Below is a small trained network, with its code and all its weights. Each question gives an input and a class and asks what happens when units are switched off, that is, made to give their printed mean instead of their output.

import numpy as np


def w(rows, s, z=0):
    codes = np.array(rows[::2]) - 128.0
    scale = np.full(codes.shape[1], s)
    scale[-1] = z or s
    return codes * scale


def f(y):
    return np.maximum(y, 0)


def log_softmax(a):
    a = a - a.max(-1, keepdims=True)
    return a - np.log(np.exp(a).sum(-1, keepdims=True))


def net(x, mask):
    res = np.array(x, float).reshape(1, 6) / 4 @ E
    y = f(res @ A[0][:, :-1].T + A[0][:, -1])
    res = res + np.where(mask, y, B[0][:, -1]) @ B[0][:, :-1]
    return log_softmax(res[-1] @ U[:, :-1].T + U[:, -1])


A, B = {}, {}
E = w([
[123,36,107,209,152,64,101,4],'x0',
[237,199,199,99,123,91,205,63],'x1',
[182,131,68,38,80,79,43,124],'x2',
[118,134,122,121,130,126,133,121],'x3',
[148,115,135,144,119,135,124,140],'x4',
[107,140,128,118,127,120,129,118],'x5',
],0.015)
A[0] = w([
[156,123,149,143,128,90,139,58,68],'N1',
[157,163,153,106,123,132,166,141,145],'N2',
[81,80,92,155,131,142,101,98,144],'N3',
[180,217,195,81,104,137,171,156,124],'N4',
[76,145,185,212,178,164,196,139,251],'N5',
[150,138,117,150,123,147,147,136,88],'N6',
[175,117,177,124,134,60,168,66,63],'N7',
[51,121,110,88,110,181,108,248,215],'N8',
[81,23,83,164,160,72,56,111,143],'N9',
[145,126,125,130,147,153,118,122,94],'N10',
[124,140,127,134,121,126,127,125,103],'N11',
[99,165,122,109,108,194,107,205,170],'N12',
[132,92,78,97,118,134,78,138,95],'N13',
[124,152,183,99,121,162,183,121,175],'N14',
[168,136,102,108,122,127,135,133,93],'N15',
[115,152,201,141,120,170,149,142,162],'N16',
[123,144,134,102,120,128,149,180,182],'N17',
[153,115,143,127,122,93,157,82,68],'N18',
[180,132,64,61,67,65,51,127,135],'N19',
],0.014,0.011)
B[0] = w([
[170,132,167,155,144,91,118,90,172],'N1',
[142,145,100,100,107,112,149,157,188],'N2',
[113,88,119,165,110,153,142,146,180],'N3',
[57,163,93,65,79,177,163,175,243],'N4',
[113,70,130,151,131,126,231,122,239],'N5',
[139,139,119,123,126,131,132,130,136],'N6',
[197,129,183,117,181,96,121,103,193],'N7',
[185,117,198,174,164,70,132,50,253],'N8',
[90,128,82,186,98,154,88,113,215],'N9',
[132,128,126,122,104,127,124,107,128],'N10',
[140,121,135,128,120,128,127,135,128],'N11',
[192,125,167,119,160,111,113,100,222],'N12',
[122,157,114,142,121,112,85,115,168],'N13',
[156,119,102,104,126,110,164,153,196],'N14',
[122,145,140,113,157,145,109,132,152],'N15',
[143,127,90,122,128,110,160,130,186],'N16',
[161,164,126,101,136,110,139,156,189],'N17',
[142,140,149,116,145,96,124,89,161],'N18',
[120,229,160,86,141,181,4,131,222],'N19',
],0.015,0.03)
U = w([
[184,60,175,177,164,39,177,68,230],'0',
[199,156,192,125,160,103,23,65,203],'1',
[1,5,76,223,84,198,144,107,108],'2',
[51,141,29,192,60,181,7,114,59],'3',
[133,101,31,94,79,124,205,233,113],'4',
[118,173,124,32,92,213,80,237,3],'5',
],0.009,0.0034)

Each question gives the input, the list of numbers given to net, and the class t.
The units are the neurons (one row each of A and B). Each row of codes is followed by its name. A weight is (code - 128) times the scale printed after its matrix; where a second scale follows, it is the last column's (A, B and U).
mask holds one flag per neuron, in row order. A switched-off neuron (its flag False) gives its mean, the last column of its row in B, instead of its output. The means were averaged over made-up inputs and are rounded, as every weight is.
A unit's drop is (log p(t) with every unit on - log p(t) with that unit switched off) / (log p(t) with every unit on - log p(t) with every unit switched off).
unit that matters most: the unit with the biggest drop
k most important neurons: the k neurons with the biggest drops, biggest first
drop when u is switched off: that unit's drop, to one decimal
input [-7,0,-5,-8,-2,2], class 0: 2 most important neurons -> (N8 N12)
input [2,-8,-3,0,8,-4], class 2: unit that matters most -> N9
input [2,0,6,-6,-6,8], class 3: 3 most important neurons -> (N8 N12 N7)
input [1,-8,-6,-2,-5,2], class 2: 3 most important neurons -> (N9 N3 N7)
input [1,-8,1,-3,1,-6], class 3: 3 most important neurons -> (N9 N5 N7)
input [6,0,5,-3,3,1], class 3: 2 most important neurons -> (N9 N8)
input [-7,6,1,1,3,1], class 5: 2 most important neurons -> (N5 N4)
input [0,8,-3,6,7,0], class 4: 2 most important neurons -> (N4 N8)
input [-2,6,1,3,1,-4], class 5: drop when N5 is switched off -> 0.2
input [1,-1,0,4,1,8], class 2: drop when N12 is switched off -> 0.1
input [-1,1,-2,-3,-4,-3], class 4: drop when N8 is switched off -> 0.6
